Here is a tiny trained network, its code and every weight. The questions are about switching its units off for an input and a class, where a switched-off unit gives its printed mean instead of its output.

import numpy as np


def w(rows, s, z=0):
    codes = np.array(rows[::2]) - 128.0
    scale = np.full(codes.shape[1], s)
    scale[-1] = z or s
    return codes * scale


def f(y):
    return y / 2 * (1 + np.tanh(0.7978845608 * (y + 0.044715 * y**3)))


def log_softmax(a):
    a = a - a.max(-1, keepdims=True)
    return a - np.log(np.exp(a).sum(-1, keepdims=True))


def net(x, mask):
    res = np.array(x, float).reshape(1, 6) / 4 @ E
    y = f(res @ A[0][:, :-1].T + A[0][:, -1])
    res = res + np.where(mask, y, B[0][:, -1]) @ B[0][:, :-1]
    return log_softmax(res[-1] @ U[:, :-1].T + U[:, -1])


A, B = {}, {}
E = w([
[166,108,9,114,72,162,81,201,160],'x0',
[66,94,91,198,56,138,208,117,113],'x1',
[124,122,125,129,135,129,122,128,122],'x2',
[128,135,124,117,127,129,142,128,134],'x3',
[122,136,111,130,126,116,114,109,122],'x4',
[57,226,132,183,153,158,102,176,186],'x5',
],0.013)
A[0] = w([
[50,101,114,179,100,135,185,139,103,162],'n1',
[80,32,44,163,43,116,172,121,103,111],'n2',
[98,197,52,160,94,187,60,238,195,41],'n3',
[93,152,176,166,132,134,99,126,111,107],'n4',
[71,153,98,150,130,155,94,197,205,83],'n5',
[117,189,170,98,201,139,81,122,111,154],'n6',
[127,189,51,152,107,185,88,209,168,54],'n7',
[204,115,103,61,139,106,84,146,147,149],'n8',
[70,163,157,199,134,96,181,100,144,117],'n9',
[204,52,69,77,87,149,113,124,127,126],'n10',
[159,195,181,86,251,120,64,125,164,196],'n11',
[175,88,195,102,147,96,195,22,58,191],'n12',
[183,107,124,41,162,104,92,152,145,171],'n13',
[174,122,140,100,138,115,91,133,144,182],'n14',
[132,78,173,79,151,91,182,64,59,163],'n15',
[188,167,160,53,181,105,63,136,157,254],'n16',
[131,107,144,111,142,101,158,94,118,115],'n17',
[125,48,76,157,1,146,202,152,83,126],'n18',
[48,185,147,205,141,135,183,108,142,101],'n19',
[152,63,165,108,165,68,173,61,94,162],'n20',
[31,245,214,182,201,114,137,112,138,154],'n21',
[218,54,60,99,75,124,123,135,116,119],'n22',
[46,65,91,221,34,141,220,127,99,188],'n23',
[143,100,207,75,127,59,196,52,42,187],'n24',
[185,56,59,64,75,127,107,144,110,120],'n25',
[157,146,124,91,130,122,157,130,167,117],'n26',
],0.0082,0.0074)
B[0] = w([
[106,108,98,168,123,142,157,92,184,195],'n1',
[149,193,186,115,190,113,144,93,171,215],'n2',
[199,129,103,139,92,202,76,75,163,217],'n3',
[89,116,151,115,145,119,150,141,131,154],'n4',
[132,115,116,138,104,174,90,98,173,184],'n5',
[117,162,158,76,138,107,122,177,158,191],'n6',
[192,119,130,130,79,189,86,90,150,195],'n7',
[149,90,90,103,127,142,145,190,95,192],'n8',
[66,80,100,167,113,125,175,120,106,187],'n9',
[108,137,144,107,178,89,178,165,86,207],'n10',
[128,201,198,21,149,105,121,222,173,236],'n11',
[169,116,111,137,86,190,59,100,167,249],'n12',
[168,88,82,114,113,130,111,196,84,195],'n13',
[185,134,129,90,126,137,132,188,90,171],'n14',
[167,127,110,147,97,162,73,100,184,220],'n15',
[195,146,113,2,117,119,97,238,111,235],'n16',
[112,143,122,139,117,143,100,114,136,154],'n17',
[170,168,164,133,176,102,148,97,158,226],'n18',
[79,73,101,174,117,124,175,136,87,193],'n19',
[162,127,110,129,97,144,71,106,151,215],'n20',
[34,132,161,98,138,58,184,200,151,246],'n21',
[119,157,159,111,193,73,226,150,109,210],'n22',
[81,126,148,171,171,124,164,62,202,250],'n23',
[159,116,115,136,100,189,85,108,165,248],'n24',
[116,137,130,115,188,73,214,166,112,209],'n25',
[145,119,113,108,151,126,120,135,122,132],'n26',
],0.01,0.015)
U = w([
[170,126,118,115,86,163,58,140,111,206],'0',
[122,174,176,115,157,77,160,139,133,176],'1',
[150,113,117,173,112,173,114,61,139,103],'2',
[68,77,118,160,115,103,177,136,106,6],'3',
[160,109,101,123,138,101,162,159,7,149],'4',
],0.017,0.002)

Each question gives the input, the list of numbers given to net, and the class t.
The units are the neurons (one row each of A and B). Each row of codes is followed by its name. A weight is (code - 128) times the scale printed after its matrix; where a second scale follows, it is the last column's (A, B and U).
mask holds one flag per neuron, in row order. A switched-off neuron (its flag False) gives its mean, the last column of its row in B, instead of its output. The means were averaged over made-up inputs and are rounded, as every weight is.
A unit's drop is (log p(t) with every unit on - log p(t) with that unit switched off) / (log p(t) with every unit on - log p(t) with every unit switched off).
unit that matters most: the unit with the biggest drop
k most important neurons: the k neurons with the biggest drops, biggest first
drop when u is switched off: that unit's drop, to one decimal
input [-8,1,-8,-8,5,7], class 3: unit that matters most => n19
input [7,1,1,2,-4,-2], class 1: 2 most important neurons => n2, n18
input [1,-3,-2,-4,-1,3], class 0: 3 most important neurons => n22, n25, n23
input [8,1,1,-3,5,-7], class 1: 3 most important neurons => n2, n18, n22
input [8,1,-1,-1,2,7], class 2: 2 most important neurons => n16, n11
input [1,-5,8,6,-8,2], class 0: 2 most important neurons => n22, n25
input [5,6,-3,-3,7,1], class 2: 3 most important neurons => n11, n21, n3
input [-7,3,-1,-6,-8,0], class 2: 2 most important neurons => n12, n24
input [4,2,-4,6,7,0], class 1: 3 most important neurons => n12, n24, n15
input [7,3,-6,1,6,0], class 1: 3 most important neurons => n22, n25, n12
input [5,1,3,-8,7,-5], class 1: drop when n2 is switched off => 0.3
input [1,-7,5,3,8,2], class 0: drop when n2 is switched off => 0.2
input [4,-5,1,-7,-4,-3], class 4: drop when n14 is switched off => 0.0
input [3,0,3,-2,7,-8], class 4: unit that matters most => n11
